[-0.920, 0.873, -0.806, 1.023, -0.227, -3.058, 1.279, 0.105, 2.771, -2.615, -1.587, 0.127, -1.997, 2.369, 1.705, 1.259, -1.130, -0.935, -0.585, 1.259, 1.158, -0.389, -0.015, -1.094, -0.681, 0.663]  B
[0.612, 3.892, 0.937, 2.015, -3.697, -0.179, -2.655, -0.866, -0.973, -0.202, -0.924, -1.974, -2.400, 2.098, -1.694, -0.051, -0.975, -4.922, -2.144, 0.426, -0.513, 1.747, -0.265, 0.890, 0.571, -1.808]  Z
[0.376, 1.147, 2.801, 1.949, -2.212, 0.164, -1.925, 0.025, -2.210, 1.187, -1.351, 0.258, -1.035, 0.757, -1.989, 0.185, 0.175, -2.013, -0.362, -0.523, 0.269, 1.773, 0.032, 2.577, -0.394, -3.438]  S
[0.544, 6.281, 0.155, 0.742, -1.548, -1.744, -3.068, 0.456, -1.768, 1.831, 0.140, -2.279, -1.579, 2.163, 1.530, -0.151, 0.367, -2.281, 0.187, -0.205, -0.327, 1.661, -0.484, -0.724, 0.278, 0.444]  Z
[-1.827, 2.602, -0.683, 1.426, 0.686, -1.300, -0.584, 0.240, 4.692, -3.537, 1.150, -1.029, -1.132, 1.900, 6.375, 0.591, 0.571, -3.615, -0.691, 0.801, 3.438, 0.643, -0.147, -3.938, 1.003, 3.556]  B
[-1.138, 3.365, -2.662, -1.930, -0.087, -4.168, -1.528, -0.650, -0.518, 1.072, -1.567, -6.551, -3.492, 1.709, 5.125, -2.275, 0.000, -2.118, -0.739, 0.295, -0.719, 3.985, -0.321, 1.403, 1.555, -0.245]  S
[0.079, 0.841, 0.313, 0.925, -0.230, -2.921, 0.864, -0.570, 1.631, -0.044, -0.688, -0.913, -0.104, 3.276, -2.940, 1.789, 0.015, 0.212, 0.740, 0.970, -1.169, 1.871, -0.235, -0.078, 1.547, 1.969]  Q
[0.187, 0.717, -0.503, 0.380, -0.234, -0.772, -0.101, -0.149, -0.799, 0.464, 0.031, -1.431, -1.626, 0.098, 0.680, -0.581, -0.937, -1.820, -0.929, -0.233, -2.140, 2.300, 0.482, -0.358, 0.727, -0.621]  S
[0.751, -0.071, 1.304, -1.621, -0.744, -1.692, -0.858, 2.132, -1.365, 2.171, -2.413, -0.304, 0.548, 0.098, 1.695, 1.449, 0.051, 1.040, 0.022, -0.536, -0.331, 0.647, -0.141, 2.740, 0.199, 0.907]  L
[-1.092, 1.276, -2.086, 1.707, -0.144, -3.927, 0.261, 0.005, 2.844, 0.506, -3.216, -1.638, -0.814, 1.951, -4.559, -1.319, -0.210, -1.695, -1.572, 1.351, -1.801, 1.088, -0.292, 0.320, 0.457, 0.068]  Q
[-0.953, 3.295, -1.329, 0.552, 0.344, -2.605, -0.360, 1.857, 1.944, -2.280, -1.197, -3.692, -0.908, 1.923, 5.653, 0.355, -1.897, -1.312, -1.707, 1.962, 4.668, 1.078, 0.046, 2.598, 0.511, 0.618]  B
[-0.154, 0.965, 0.760, -0.459, -1.211, -2.212, -0.656, 2.342, -0.194, -0.239, -1.152, -0.969, -1.061, 0.797, 1.024, 0.183, -3.665, 0.002, -0.930, 1.106, 2.075, 1.149, 0.480, 2.741, 0.494, 2.121]  B
[-1.729, -0.368, 0.550, -2.027, -1.481, -3.883, 0.415, 0.521, -1.168, 2.662, 0.080, -0.737, 1.095, 0.434, -3.991, -1.617, 0.259, 0.245, 0.080, 3.130, -3.163, 1.080, 0.027, 0.512, 0.695, -0.539]  B
[-0.209, 2.018, -0.833, 2.605, -0.834, -0.206, -0.283, 0.240, 0.374, -0.382, -0.276, 2.025, -1.019, 2.232, -0.700, 1.635, -0.090, -1.526, -0.799, 1.141, 2.372, 1.109, 0.536, 1.892, 0.197, 0.046]  B
[0.354, 2.509, 1.247, 1.234, -0.183, -0.288, -2.184, -1.672, 0.001, -1.059, -2.488, 0.742, -0.087, 1.779, -1.900, 3.008, -0.363, -2.807, -1.180, 0.236, 2.032, 1.360, -0.554, 4.677, -1.578, -0.866]  B
[-0.482, 3.721, -0.482, -1.053, -3.576, -2.169, -3.115, 0.451, -1.530, -1.627, -1.783, -5.806, -1.403, 1.527, 8.108, 1.567, 2.396, -1.815, -0.935, 0.504, 3.899, 3.743, -0.014, 3.304, 1.263, 1.288]  S
[0.104, 3.132, -1.282, 3.213, -1.314, 1.000, -3.663, 0.416, -2.509, 1.171, -1.520, -2.425, -2.278, 4.397, 1.620, 0.369, 0.099, -1.827, 0.939, 1.255, 1.525, 4.007, 0.113, -4.333, 1.549, 0.007]  Z
